Below is a small trained network, with its code and all its weights. Each question gives an input and a class and asks what happens when units are switched off, that is, made to give their printed mean instead of their output.

import numpy as np


def w(rows, s, z=0):
    codes = np.array(rows[::2]) - 128.0
    scale = np.full(codes.shape[1], s)
    scale[-1] = z or s
    return codes * scale


def f(y):
    return np.maximum(y, 0)


def log_softmax(a):
    a = a - a.max(-1, keepdims=True)
    return a - np.log(np.exp(a).sum(-1, keepdims=True))


def net(x, mask):
    res = np.array(x, float).reshape(1, 2) / 4 @ E
    y = f(res @ A[0][:, :-1].T + A[0][:, -1])
    res = res + np.where(mask, y, B[0][:, -1]) @ B[0][:, :-1]
    return log_softmax(res[-1] @ U[:, :-1].T + U[:, -1])


A, B = {}, {}
E = w([
[78,76,168,73],'x0',
[255,115,77,97],'x1',
],0.017)
A[0] = w([
[117,245,52,197,57],'neuron 1',
[130,140,100,170,254],'neuron 2',
[71,79,194,106,231],'neuron 3',
[178,105,98,90,55],'neuron 4',
[96,70,161,20,132],'neuron 5',
[100,158,181,143,73],'neuron 6',
[114,123,195,169,116],'neuron 7',
[113,65,141,64,62],'neuron 8',
[170,184,122,198,74],'neuron 9',
[77,136,112,159,61],'neuron 10',
[34,192,152,177,84],'neuron 11',
[211,55,56,102,90],'neuron 12',
[148,132,52,97,58],'neuron 13',
[124,186,62,193,142],'neuron 14',
[97,150,160,185,67],'neuron 15',
[176,65,73,79,240],'neuron 16',
],0.012,0.01)
B[0] = w([
[184,70,141,74,194],'neuron 1',
[79,101,23,137,211],'neuron 2',
[115,128,83,137,251],'neuron 3',
[112,196,202,79,165],'neuron 4',
[178,73,69,83,209],'neuron 5',
[141,149,145,93,163],'neuron 6',
[92,195,133,93,170],'neuron 7',
[194,69,165,1,163],'neuron 8',
[148,94,162,34,175],'neuron 9',
[129,149,188,99,157],'neuron 10',
[100,167,129,85,224],'neuron 11',
[98,185,159,107,213],'neuron 12',
[116,159,212,108,156],'neuron 13',
[147,57,82,69,195],'neuron 14',
[145,156,201,59,165],'neuron 15',
[39,156,105,155,234],'neuron 16',
],0.0093,0.016)
U = w([
[179,32,131,55,87],'0',
[72,246,209,114,98],'1',
[58,109,33,211,254],'2',
[125,115,229,183,76],'3',
[136,115,175,187,68],'4',
],0.012,0.0078)

Each question gives the input, the list of numbers given to net, and the class t.
The units are the neurons (one row each of A and B). Each row of codes is followed by its name. A weight is (code - 128) times the scale printed after its matrix; where a second scale follows, it is the last column's (A, B and U).
mask holds one flag per neuron, in row order. A switched-off neuron (its flag False) gives its mean, the last column of its row in B, instead of its output. The means were averaged over made-up inputs and are rounded, as every weight is.
A unit's drop is (log p(t) with every unit on - log p(t) with that unit switched off) / (log p(t) with every unit on - log p(t) with every unit switched off).
The circuit of an input: a set's keep is (log p(t) with only the set's units on - log p(t) with every unit switched off) / (log p(t) with every unit on - log p(t) with every unit switched off). Starting from the 12 units with the biggest drops (on a tie, the unit counted first), units are removed one at a time, each time the one whose removal leaves the highest keep (on an exact tie, the one counted first), for as long as the keep stays at least 0.8.
units of the circuit, in order: the units of the circuit, biggest drop first
top k neurons: the k neurons with the biggest drops, biggest first
drop of u: that unit's drop, to one decimal
input [-3,-1], class 2: top 4 neurons => [neuron 8; neuron 5; neuron 15; neuron 2]
input [-1,-3], class 2: units of the circuit, in order => [neuron 12; neuron 8]
input [-3,-2], class 2: units of the circuit, in order => [neuron 8; neuron 4]
input [-6,8], class 1: units of the circuit, in order => [neuron 12]
input [3,-1], class 2: top 2 neurons => [neuron 1; neuron 9]
input [4,-4], class 0: top 3 neurons => [neuron 5; neuron 16; neuron 12]
input [7,-7], class 0: top 3 neurons => [neuron 5; neuron 8; neuron 16]
input [8,-5], class 0: drop of neuron 5 => 0.6
input [7,-6], class 0: drop of neuron 8 => 0.2
input [1,3], class 2: drop of neuron 7 => 0.1
